Here is a tiny trained network, its code and every weight. The questions are about switching its units off for an input and a class, where a switched-off unit gives its printed mean instead of its output.

import numpy as np


def w(rows, s, z=0):
    codes = np.array(rows[::2]) - 128.0
    scale = np.full(codes.shape[1], s)
    scale[-1] = z or s
    return codes * scale


def norm(h):
    return h / np.sqrt((h * h).mean(-1, keepdims=True) + 1e-5)


def f(y):
    return np.maximum(y, 0)


def log_softmax(a):
    a = a - a.max(-1, keepdims=True)
    return a - np.log(np.exp(a).sum(-1, keepdims=True))


def net(x, mask):
    res = np.array(x, float).reshape(1, 7) / 4 @ E
    u = 0
    for l in range(2):
        y = f(norm(res) @ A[l][:, :-1].T + A[l][:, -1])
        res = res + np.where(mask[u : u + 8], y, B[l][:, -1]) @ B[l][:, :-1]
        u += 8
    return log_softmax(norm(res)[-1] @ U[:, :-1].T + U[:, -1])


A, B = {}, {}
E = w([
[125,131,137,127,123,139,119,139,115,137,132],'x0',
[119,114,56,212,80,91,110,81,150,234,92],'x1',
[7,97,56,70,122,77,151,154,137,135,211],'x2',
[135,129,129,119,133,121,138,128,148,133,131],'x3',
[128,125,145,119,116,123,128,127,125,137,127],'x4',
[72,218,170,120,46,176,43,139,255,74,96],'x5',
[116,120,108,162,131,142,106,119,104,101,132],'x6',
],0.011)
A[0] = w([
[115,157,158,76,123,157,114,147,151,34,132,4],'L0N1',
[91,158,88,179,68,130,99,128,189,185,98,41],'L0N2',
[152,162,153,160,114,160,99,128,164,115,111,67],'L0N3',
[1,141,99,90,110,136,121,135,156,107,139,56],'L0N4',
[83,107,131,100,124,146,119,137,168,154,161,52],'L0N5',
[138,130,135,101,126,130,118,133,139,90,160,50],'L0N6',
[36,175,150,128,80,132,100,136,194,84,114,32],'L0N7',
[186,158,161,158,120,168,107,132,174,103,90,85],'L0N8',
],0.019,0.0033)
B[0] = w([
[46,70,254,199,224,160,171,63,145,196,126,217],'L0N1',
[47,55,251,183,210,157,187,68,137,194,114,230],'L0N2',
[203,147,82,77,114,157,95,139,185,126,119,195],'L0N3',
[184,254,119,148,81,20,75,168,110,90,194,229],'L0N4',
[105,128,93,163,64,77,112,138,84,88,117,172],'L0N5',
[86,92,174,162,143,113,138,100,137,184,114,160],'L0N6',
[147,84,11,31,97,227,122,147,172,123,80,252],'L0N7',
[196,192,115,172,58,80,87,148,74,74,151,214],'L0N8',
],0.013,0.019)
A[1] = w([
[203,112,162,132,126,177,145,106,138,106,85,108],'L1N1',
[81,128,229,78,206,162,159,146,112,8,166,54],'L1N2',
[188,73,134,101,171,99,187,140,34,103,173,69],'L1N3',
[153,116,46,56,157,160,143,187,54,141,90,16],'L1N4',
[246,193,123,153,71,98,104,139,78,46,113,86],'L1N5',
[72,158,61,78,68,47,153,174,99,66,170,61],'L1N6',
[112,106,83,28,104,182,147,151,172,55,93,7],'L1N7',
[127,149,144,97,165,134,134,155,114,74,116,73],'L1N8',
],0.017,0.002)
B[1] = w([
[56,146,104,84,174,34,160,177,69,97,195,235],'L1N1',
[78,48,100,186,120,111,176,81,107,243,66,203],'L1N2',
[107,161,124,90,112,255,64,129,225,75,115,246],'L1N3',
[151,138,42,91,90,137,160,110,194,116,79,168],'L1N4',
[138,143,152,140,80,18,120,160,78,136,174,249],'L1N5',
[234,150,203,142,154,71,130,160,34,94,139,233],'L1N6',
[195,102,26,100,142,171,169,117,90,77,116,188],'L1N7',
[144,117,176,131,112,124,147,111,152,158,120,141],'L1N8',
],0.012,0.013)
U = w([
[164,192,171,100,102,2,85,178,79,103,174,250],'0',
[140,139,57,7,104,202,92,142,212,95,97,34],'1',
[38,72,210,151,179,124,142,82,146,227,94,112],'2',
],0.01,0.0013)

Each question gives the input, the list of numbers given to net, and the class t.
The units are the neurons (one row each of A and B). Each row of codes is followed by its name. A weight is (code - 128) times the scale printed after its matrix; where a second scale follows, it is the last column's (A, B and U).
mask holds one flag per neuron, layer by layer. A switched-off neuron (its flag False) gives its mean, the last column of its row in B, instead of its output. The means were averaged over made-up inputs and are rounded, as every weight is.
A unit's drop is (log p(t) with every unit on - log p(t) with that unit switched off) / (log p(t) with every unit on - log p(t) with every unit switched off).
The circuit of an input: a set's keep is (log p(t) with only the set's units on - log p(t) with every unit switched off) / (log p(t) with every unit on - log p(t) with every unit switched off). Starting from the 12 units with the biggest drops (on a tie, the unit counted first), units are removed one at a time, each time the one whose removal leaves the highest keep (on an exact tie, the one counted first), for as long as the keep stays at least 0.8.
circuit, biggest first: the units of the circuit, biggest drop first
unit that matters most: the unit with the biggest drop
k most important neurons: the k neurons with the biggest drops, biggest first
top k neurons in layer l: the k neurons of layer l with the biggest drops, biggest first
drop when u is switched off: that unit's drop, to one decimal
input [-2,0,-5,5,6,-8,-4], class 1: top 2 neurons in layer 0 -> (L0N4; L0N2)
input [0,-8,-4,3,2,-5,1], class 2: unit that matters most -> L0N7
input [3,-7,3,1,-7,7,8], class 1: top 3 neurons in layer 0 -> (L0N7; L0N2; L0N1)
input [0,8,-5,7,-1,8,-7], class 1: 3 most important neurons -> (L0N7; L0N3; L0N1)
input [-7,0,-6,0,0,-7,-4], class 1: top 3 neurons in layer 1 -> (L1N3; L1N6; L1N4)
input [-1,-5,5,-3,-7,6,-2], class 1: top 3 neurons in layer 0 -> (L0N7; L0N8; L0N2)
input [4,-4,4,6,-4,7,-3], class 1: top 2 neurons in layer 0 -> (L0N7; L0N1)
input [-6,6,-4,7,5,4,-4], class 2: 2 most important neurons -> (L0N2; L0N4)
input [1,2,6,7,-6,-8,-4], class 1: 2 most important neurons -> (L0N4; L0N2)
input [-6,-5,2,-4,1,-4,-3], class 2: 2 most important neurons -> (L0N7; L1N2)
input [-3,7,0,2,-4,-6,2], class 2: top 4 neurons in layer 0 -> (L0N4; L0N7; L0N3; L0N8)
input [-7,7,2,2,2,-7,-5], class 1: top 3 neurons in layer 0 -> (L0N4; L0N1; L0N2)
input [-2,-8,6,-3,3,2,0], class 2: top 2 neurons in layer 0 -> (L0N1; L0N8)
input [8,-5,1,5,0,3,-3], class 2: circuit, biggest first -> (L0N1)
input [5,-5,4,-4,-1,2,1], class 2: top 2 neurons in layer 0 -> (L0N1; L0N8)
input [7,3,0,-5,-4,8,-7], class 1: drop when L0N7 is switched off -> 3.4
input [5,-1,0,7,4,5,-3], class 1: drop when L0N7 is switched off -> 2.1
input [-8,-5,-1,7,-4,-3,-4], class 2: drop when L0N7 is switched off -> 0.1
